Below are the code and all the weights of a small trained network. Each question names an input and a class and asks about switching units off, where a switched-off unit gives its printed mean instead of its output.

import numpy as np


def w(rows, s, z=0):
    codes = np.array(rows[::2]) - 128.0
    scale = np.full(codes.shape[1], s)
    scale[-1] = z or s
    return codes * scale


def f(y):
    return np.maximum(y, 0)


def log_softmax(a):
    a = a - a.max(-1, keepdims=True)
    return a - np.log(np.exp(a).sum(-1, keepdims=True))


def net(x, mask):
    res = np.array(x, float).reshape(1, 7) / 4 @ E
    y = f(res @ A[0][:, :-1].T + A[0][:, -1])
    res = res + np.where(mask, y, B[0][:, -1]) @ B[0][:, :-1]
    return log_softmax(res[-1] @ U[:, :-1].T + U[:, -1])


A, B = {}, {}
E = w([
[117,155,75,85,163,119,110,109,131,105,157],'x0',
[177,117,93,91,191,177,159,48,130,210,13],'x1',
[143,129,102,108,151,115,162,110,135,133,160],'x2',
[100,141,161,104,159,207,107,82,119,176,221],'x3',
[63,91,70,133,65,103,132,58,234,162,185],'x4',
[69,156,161,160,97,125,48,150,127,100,66],'x5',
[113,185,241,145,103,7,109,1,79,72,148],'x6',
],0.0088)
A[0] = w([
[114,122,145,102,97,91,141,214,123,100,203,50],'n1',
[81,49,71,113,50,60,197,86,196,132,130,197],'n2',
[169,129,150,110,254,65,216,115,189,106,204,231],'n3',
[210,193,153,103,218,84,152,232,15,124,120,124],'n4',
[97,196,199,91,154,213,100,106,134,207,206,85],'n5',
[132,95,165,59,151,76,92,12,77,84,145,4],'n6',
[152,155,154,1,170,154,186,80,180,152,47,124],'n7',
[117,73,150,122,125,135,151,169,133,18,205,44],'n8',
[200,153,174,193,97,58,148,59,95,102,145,68],'n9',
[70,57,61,41,155,180,137,245,116,148,131,119],'n10',
],0.0078,0.0035)
B[0] = w([
[125,67,164,103,164,122,237,125,72,52,144,198],'n1',
[124,118,185,100,62,247,166,211,175,136,140,235],'n2',
[173,89,194,106,110,116,99,169,119,181,140,213],'n3',
[71,196,114,96,58,226,79,135,145,118,165,248],'n4',
[161,162,90,78,101,105,174,250,127,108,40,226],'n5',
[84,78,57,255,92,122,122,152,68,125,117,212],'n6',
[104,98,205,139,136,144,144,77,125,104,92,226],'n7',
[41,42,170,124,204,164,193,55,20,81,77,195],'n8',
[150,104,50,155,168,148,101,204,144,182,113,216],'n9',
[198,49,171,247,97,111,149,139,95,198,130,255],'n10',
],0.0086,0.0097)
U = w([
[147,107,91,254,159,99,121,138,115,170,176,8],'0',
[75,76,176,114,214,156,211,16,117,78,69,66],'1',
[120,131,183,129,126,111,110,142,138,144,157,255],'2',
[126,176,132,109,61,188,124,130,166,105,204,72],'3',
[143,96,126,104,144,111,114,147,136,118,123,220],'4',
[165,173,93,100,126,83,211,188,136,95,83,152],'5',
[176,110,189,135,109,98,93,113,130,111,170,218],'6',
[142,167,152,8,167,9,101,63,164,130,194,56],'7',
],0.0081,0.005)

Each question gives the input, the list of numbers given to net, and the class t.
The units are the neurons (one row each of A and B). Each row of codes is followed by its name. A weight is (code - 128) times the scale printed after its matrix; where a second scale follows, it is the last column's (A, B and U).
mask holds one flag per neuron, in row order. A switched-off neuron (its flag False) gives its mean, the last column of its row in B, instead of its output. The means were averaged over made-up inputs and are rounded, as every weight is.
A unit's drop is (log p(t) with every unit on - log p(t) with that unit switched off) / (log p(t) with every unit on - log p(t) with every unit switched off).
The circuit of an input: a set's keep is (log p(t) with only the set's units on - log p(t) with every unit switched off) / (log p(t) with every unit on - log p(t) with every unit switched off). Starting from all 10 units, units are removed one at a time, each time the one whose removal leaves the highest keep (on an exact tie, the one counted first), for as long as the keep stays at least 0.8.
units of the circuit, in order: the units of the circuit, biggest drop first
unit that matters most: the unit with the biggest drop
top k neurons: the k neurons with the biggest drops, biggest first
drop when u is switched off: that unit's drop, to one decimal
input [7,-2,4,-5,2,3,8], class 0: unit that matters most -> n6
input [-8,4,-1,7,8,8,1], class 3: units of the circuit, in order -> n2, n10
input [2,1,-6,-6,5,-7,-3], class 6: top 2 neurons -> n4, n5
input [1,-4,3,-2,3,1,-2], class 1: units of the circuit, in order -> n8, n1, n9
input [0,3,1,-7,4,1,7], class 0: top 2 neurons -> n6, n9
input [5,-2,-3,-6,7,4,7], class 0: top 4 neurons -> n6, n9, n4, n5
input [-2,2,5,-6,3,8,8], class 0: units of the circuit, in order -> n6, n9
input [0,3,7,-7,-7,3,-6], class 2: top 2 neurons -> n4, n10
input [-6,-1,-8,-6,-2,-7,8], class 0: top 2 neurons -> n9, n6
input [5,2,-2,2,8,5,6], class 3: top 2 neurons -> n2, n10
input [4,5,6,0,5,-6,5], class 2: top 3 neurons -> n3, n2, n10
input [4,-2,2,-1,-3,-5,-5], class 0: top 3 neurons -> n10, n2, n5
input [7,-7,1,3,-7,-1,-1], class 1: top 3 neurons -> n8, n1, n2
input [2,-7,4,-4,0,6,0], class 1: top neuron -> n8
input [5,1,-1,1,-8,3,1], class 3: drop when n4 is switched off -> 0.6
input [-1,-2,0,5,1,2,6], class 0: drop when n4 is switched off -> 0.1
input [-5,-4,-5,-7,5,7,5], class 5: drop when n10 is switched off -> 0.7
